Here is a tiny trained network, its code and every weight. The questions are about switching its units off for an input and a target symbol, where a switched-off unit gives its printed mean instead of its output.

import numpy as np


def w(rows, s, z=0):
    codes = np.array(rows[::2]) - 128.0
    scale = np.full(codes.shape[1], s)
    scale[-1] = z or s
    return codes * scale


def f(y):
    return y / 2 * (1 + np.tanh(0.7978845608 * (y + 0.044715 * y**3)))


def softmax(a):
    e = np.exp(a - a.max(-1, keepdims=True))
    return e / e.sum(-1, keepdims=True)


def log_softmax(a):
    a = a - a.max(-1, keepdims=True)
    return a - np.log(np.exp(a).sum(-1, keepdims=True))


def net(x, mask):
    ids = ['αβγδεηθλμξπστφψω'.index(c) for c in x.split()]
    T = len(ids)
    res = E[ids] + P[:T]
    u = 0
    for l in range(3):
        r = res
        for j in range(3):
            rows = slice(3 * j, 3 * j + 3)
            q, k, v = (r @ M[l][rows].T for M in (Q, K, V))
            z = softmax(np.where(np.tri(T) > 0, q @ k.T / 3**0.5, -1e9)) @ v
            o = O[l][rows]
            res = res + np.where(mask[u + j], z, o[:, -1]) @ o[:, :-1]
        u += 3
        y = f(res @ A[l][:, :-1].T + A[l][:, -1])
        res = res + np.where(mask[u : u + 8], y, B[l][:, -1]) @ B[l][:, :-1]
        u += 8
    return log_softmax(res[-1] @ U[:, :-1].T + U[:, -1])


Q, K, V, O, A, B = {}, {}, {}, {}, {}, {}
E = w([
[162,35,70,119,95],'α',
[233,220,134,117,179],'β',
[177,202,176,70,139],'γ',
[99,118,77,254,125],'δ',
[84,43,150,59,158],'ε',
[114,205,231,68,117],'η',
[240,182,10,107,135],'θ',
[132,46,93,57,165],'λ',
[121,23,120,79,110],'μ',
[60,10,90,143,169],'ξ',
[115,190,187,40,97],'π',
[30,152,160,226,206],'σ',
[86,126,84,171,209],'τ',
[115,215,15,83,6],'φ',
[147,237,237,104,151],'ψ',
[54,123,130,140,228],'ω',
],0.014)
P = w([
[133,111,68,37,191],'0',
[196,107,180,75,132],'1',
[204,128,185,113,114],'2',
[93,129,179,133,17],'3',
[133,190,79,162,96],'4',
[38,194,4,164,47],'5',
],0.012)
Q[0] = w([
[127,69,100,124,178],'L0H0',
[103,138,185,112,127],'L0H0',
[76,76,98,149,135],'L0H0',
[59,132,176,124,121],'L0H1',
[161,211,150,103,79],'L0H1',
[107,124,140,117,176],'L0H1',
[56,95,97,109,172],'L0H2',
[130,8,109,198,173],'L0H2',
[155,132,158,124,168],'L0H2',
],0.013)
K[0] = w([
[90,93,105,146,117],'L0H0',
[95,140,157,66,147],'L0H0',
[72,81,214,173,148],'L0H0',
[17,152,162,177,109],'L0H1',
[109,244,186,53,113],'L0H1',
[125,104,178,173,154],'L0H1',
[137,45,122,147,146],'L0H2',
[72,27,101,144,196],'L0H2',
[120,176,146,134,212],'L0H2',
],0.011)
V[0] = w([
[111,195,146,22,140],'L0H0',
[229,115,44,92,126],'L0H0',
[162,78,121,201,155],'L0H0',
[28,192,156,95,146],'L0H1',
[16,191,203,53,116],'L0H1',
[103,89,173,68,131],'L0H1',
[255,71,153,151,146],'L0H2',
[125,151,136,146,158],'L0H2',
[142,124,77,113,91],'L0H2',
],0.0055)
O[0] = w([
[166,185,53,185,87,240],'L0H0',
[179,175,147,2,152,253],'L0H0',
[148,145,181,122,79,72],'L0H0',
[106,159,102,8,157,164],'L0H1',
[193,102,99,81,157,190],'L0H1',
[110,116,232,106,135,154],'L0H1',
[35,208,24,199,75,110],'L0H2',
[86,170,167,133,109,108],'L0H2',
[246,97,129,92,100,171],'L0H2',
],0.0041,0.0037)
A[0] = w([
[106,1,67,166,151,247],'L0N0',
[98,140,185,184,18,252],'L0N1',
[92,109,98,253,213,139],'L0N2',
[46,175,148,180,166,65],'L0N3',
[109,148,143,39,76,204],'L0N4',
[78,193,114,92,114,121],'L0N5',
[148,132,186,107,161,101],'L0N6',
[93,192,109,57,169,158],'L0N7',
],0.0079,0.0037)
B[0] = w([
[94,33,104,91,254,209],'L0N0',
[144,175,113,63,184,184],'L0N1',
[168,55,128,47,145,186],'L0N2',
[115,95,116,59,97,151],'L0N3',
[124,199,71,109,149,253],'L0N4',
[159,99,85,163,108,187],'L0N5',
[71,146,153,189,172,142],'L0N6',
[189,135,97,177,141,237],'L0N7',
],0.0074,0.0061)
Q[1] = w([
[198,102,26,126,46],'L1H0',
[137,194,178,102,120],'L1H0',
[213,115,208,124,125],'L1H0',
[113,163,158,162,124],'L1H1',
[109,144,145,171,96],'L1H1',
[130,107,154,140,56],'L1H1',
[115,133,155,205,208],'L1H2',
[8,120,115,108,146],'L1H2',
[51,146,131,174,118],'L1H2',
],0.013)
K[1] = w([
[173,246,235,224,49],'L1H0',
[171,154,114,205,195],'L1H0',
[226,147,64,124,236],'L1H0',
[181,90,79,111,147],'L1H1',
[130,154,112,165,214],'L1H1',
[165,126,69,148,210],'L1H1',
[76,147,145,218,165],'L1H2',
[18,48,127,131,2],'L1H2',
[62,115,60,174,158],'L1H2',
],0.0075)
V[1] = w([
[183,105,151,121,137],'L1H0',
[110,109,45,159,98],'L1H0',
[179,120,180,180,74],'L1H0',
[7,190,128,91,167],'L1H1',
[164,124,120,170,213],'L1H1',
[209,115,196,178,99],'L1H1',
[189,105,251,48,80],'L1H2',
[2,131,72,216,120],'L1H2',
[93,168,97,176,196],'L1H2',
],0.0064)
O[1] = w([
[94,156,126,164,132,154],'L1H0',
[114,123,121,136,125,132],'L1H0',
[91,153,171,112,176,14],'L1H0',
[176,151,199,51,83,136],'L1H1',
[122,178,140,171,255,172],'L1H1',
[58,113,103,150,100,56],'L1H1',
[94,161,91,115,150,78],'L1H2',
[177,80,41,109,77,2],'L1H2',
[208,42,130,121,45,159],'L1H2',
],0.0055,0.0069)
A[1] = w([
[117,57,227,133,223,90],'L1N0',
[161,47,81,189,62,70],'L1N1',
[102,8,129,108,108,1],'L1N2',
[222,212,254,121,78,96],'L1N3',
[184,123,139,149,41,228],'L1N4',
[39,129,248,168,139,150],'L1N5',
[72,142,144,57,138,35],'L1N6',
[127,131,113,107,128,147],'L1N7',
],0.0081,0.0057)
B[1] = w([
[188,104,182,133,17,213],'L1N0',
[136,173,143,167,166,139],'L1N1',
[164,147,87,187,11,171],'L1N2',
[103,139,71,146,155,254],'L1N3',
[100,198,149,85,112,175],'L1N4',
[152,125,75,110,120,134],'L1N5',
[67,79,93,119,137,123],'L1N6',
[160,124,136,138,146,162],'L1N7',
],0.011,0.0066)
Q[2] = w([
[79,99,135,135,116],'L2H0',
[130,135,231,140,144],'L2H0',
[144,69,7,109,128],'L2H0',
[116,157,165,151,95],'L2H1',
[99,97,75,128,149],'L2H1',
[185,150,210,82,149],'L2H1',
[211,172,217,110,131],'L2H2',
[130,159,168,147,143],'L2H2',
[86,79,184,140,122],'L2H2',
],0.014)
K[2] = w([
[148,96,213,77,160],'L2H0',
[195,76,53,78,175],'L2H0',
[91,185,223,138,102],'L2H0',
[172,139,93,101,100],'L2H1',
[103,144,184,166,84],'L2H1',
[220,110,123,141,165],'L2H1',
[249,142,96,91,161],'L2H2',
[189,119,96,45,150],'L2H2',
[170,88,206,139,156],'L2H2',
],0.012)
V[2] = w([
[124,105,54,206,76],'L2H0',
[84,98,83,134,90],'L2H0',
[122,172,184,121,109],'L2H0',
[108,142,71,8,71],'L2H1',
[89,147,149,115,93],'L2H1',
[95,65,142,113,144],'L2H1',
[100,160,125,154,164],'L2H2',
[120,97,37,153,171],'L2H2',
[156,137,147,196,67],'L2H2',
],0.013)
O[2] = w([
[103,41,36,170,99,79],'L2H0',
[78,86,73,232,107,7],'L2H0',
[219,79,250,94,58,123],'L2H0',
[113,171,230,180,219,232],'L2H1',
[208,87,166,137,144,15],'L2H1',
[145,132,95,90,199,2],'L2H1',
[56,129,158,120,53,103],'L2H2',
[2,141,161,65,120,205],'L2H2',
[106,65,27,201,112,86],'L2H2',
],0.0078,0.0089)
A[2] = w([
[155,25,198,176,211,180],'L2N0',
[81,169,97,133,254,145],'L2N1',
[177,87,71,134,149,3],'L2N2',
[11,216,193,180,172,79],'L2N3',
[40,40,126,58,163,173],'L2N4',
[155,172,56,25,87,186],'L2N5',
[79,179,49,180,58,207],'L2N6',
[184,209,74,141,41,30],'L2N7',
],0.0094,0.007)
B[2] = w([
[99,37,100,98,169,167],'L2N0',
[62,128,192,209,109,197],'L2N1',
[110,181,195,118,118,153],'L2N2',
[155,111,44,79,113,251],'L2N3',
[77,174,18,151,6,153],'L2N4',
[137,142,146,242,111,229],'L2N5',
[202,155,147,72,169,178],'L2N6',
[14,107,124,88,155,175],'L2N7',
],0.011,0.022)
U = w([
[89,207,128,146,186,219],'α',
[166,150,93,14,161,171],'β',
[179,129,41,188,114,93],'γ',
[157,118,194,81,97,90],'δ',
[118,128,189,119,202,102],'ε',
[9,94,155,139,175,53],'η',
[120,111,109,145,53,42],'θ',
[249,158,133,191,130,137],'λ',
[166,138,131,255,100,2],'μ',
[209,89,84,80,144,191],'ξ',
[47,91,88,164,120,62],'π',
[37,61,106,51,154,187],'σ',
[138,101,135,79,66,151],'τ',
[126,101,73,200,183,95],'φ',
[79,79,69,83,101,127],'ψ',
[131,86,185,149,56,164],'ω',
],0.0096,0.0049)

Each question gives the input, a string of symbols that net reads in full, and the target symbol t.
The units are the heads (3 rows each of Q, K, V and O) and the neurons (one row each of A and B). Each row of codes is followed by its name. A weight is (code - 128) times the scale printed after its matrix; where a second scale follows, it is the last column's (O, A, B and U).
mask holds one flag per unit, layer by layer, with each layer's heads first. A switched-off unit (its flag False) gives its mean, the last column of its rows in O or B, instead of its output. The means were averaged over made-up inputs and are rounded, as every weight is.
A unit's drop is (log p(t) with every unit on - log p(t) with that unit switched off) / (log p(t) with every unit on - log p(t) with every unit switched off).
The circuit of an input: a set's keep is (log p(t) with only the set's units on - log p(t) with every unit switched off) / (log p(t) with every unit on - log p(t) with every unit switched off). Starting from the 12 units with the biggest drops (on a tie, the unit counted first), units are removed one at a time, each time the one whose removal leaves the highest keep (on an exact tie, the one counted first), for as long as the keep stays at least 0.8.
circuit, biggest first: the units of the circuit, biggest drop first
top k neurons: the k neurons with the biggest drops, biggest first
k most important neurons of layer l: the k neurons of layer l with the biggest drops, biggest first
heads that matter: for each layer, one digit per head in row order, 1 if its drop is at least 0.15 and else 0, layers parted by /
input φ β ε φ, target β: 2 most important neurons of layer 2	[L2N3, L2N1]
input ψ ω γ λ, target λ: circuit, biggest first	[L2H2, L2N7]
input θ ω σ ω, target λ: heads that matter	100 / 011 / 011
input ε γ ε θ π π, target β: 3 most important neurons of layer 2	[L2N1, L2N6, L2N3]
input ε ξ γ ε ω σ, target ε: top neuron	[L0N2]
input φ π ξ, target φ: heads that matter	000 / 000 / 011
input π φ μ μ ε ω, target η: circuit, biggest first	[L2N1, L1N0]
input τ γ τ π, target α: circuit, biggest first	[L2N5, L0N4, L0N1]
input β π φ σ μ δ, target ξ: top 2 neurons	[L0N0, L1N2]
input θ δ λ, target ψ: heads that matter	100 / 010 / 001
input μ γ σ, target η: heads that matter	001 / 110 / 111
input σ β φ μ γ τ, target η: heads that matter	000 / 000 / 010
input δ φ ε ψ τ ω, target ω: circuit, biggest first	[L1H2, L2H0]
input η π μ, target δ: circuit, biggest first	[L2H0]
input ξ β δ ε μ, target γ: 3 most important neurons of layer 0	[L0N0, L0N4, L0N3]
input ω σ τ, target λ: circuit, biggest first	[L1N0, L1H1, L1N3, L2H2]
input ω ω μ, target λ: circuit, biggest first	[L2H2, L1N3, L2N7]
input τ θ ψ ε τ ω, target ε: heads that matter	100 / 000 / 111
input ψ φ φ, target β: heads that matter	000 / 011 / 110
input σ η θ, target α: top neuron	[L2N5]
input σ π ω ξ τ ω, target φ: 3 most important neurons of layer 2	[L2N0, L2N7, L2N3]
input φ σ ε ω, target ξ: 2 most important neurons of layer 1	[L1N3, L1N0]
input σ γ φ θ ω τ, target ψ: 3 most important neurons of layer 1	[L1N4, L1N0, L1N2]
input θ δ ξ θ, target β: 3 most important neurons of layer 2	[L2N6, L2N1, L2N3]
input β ψ ξ β, target β: 3 most important neurons of layer 2	[L2N1, L2N6, L2N3]
input ε ψ β θ γ σ, target ψ: 2 most important neurons of layer 0	[L0N2, L0N0]
input ξ β δ, target φ: top neuron	[L1N0]
input μ π δ, target η: top 2 neurons	[L2N1, L0N0]
input η ε σ, target δ: top 2 neurons	[L0N2, L1N0]
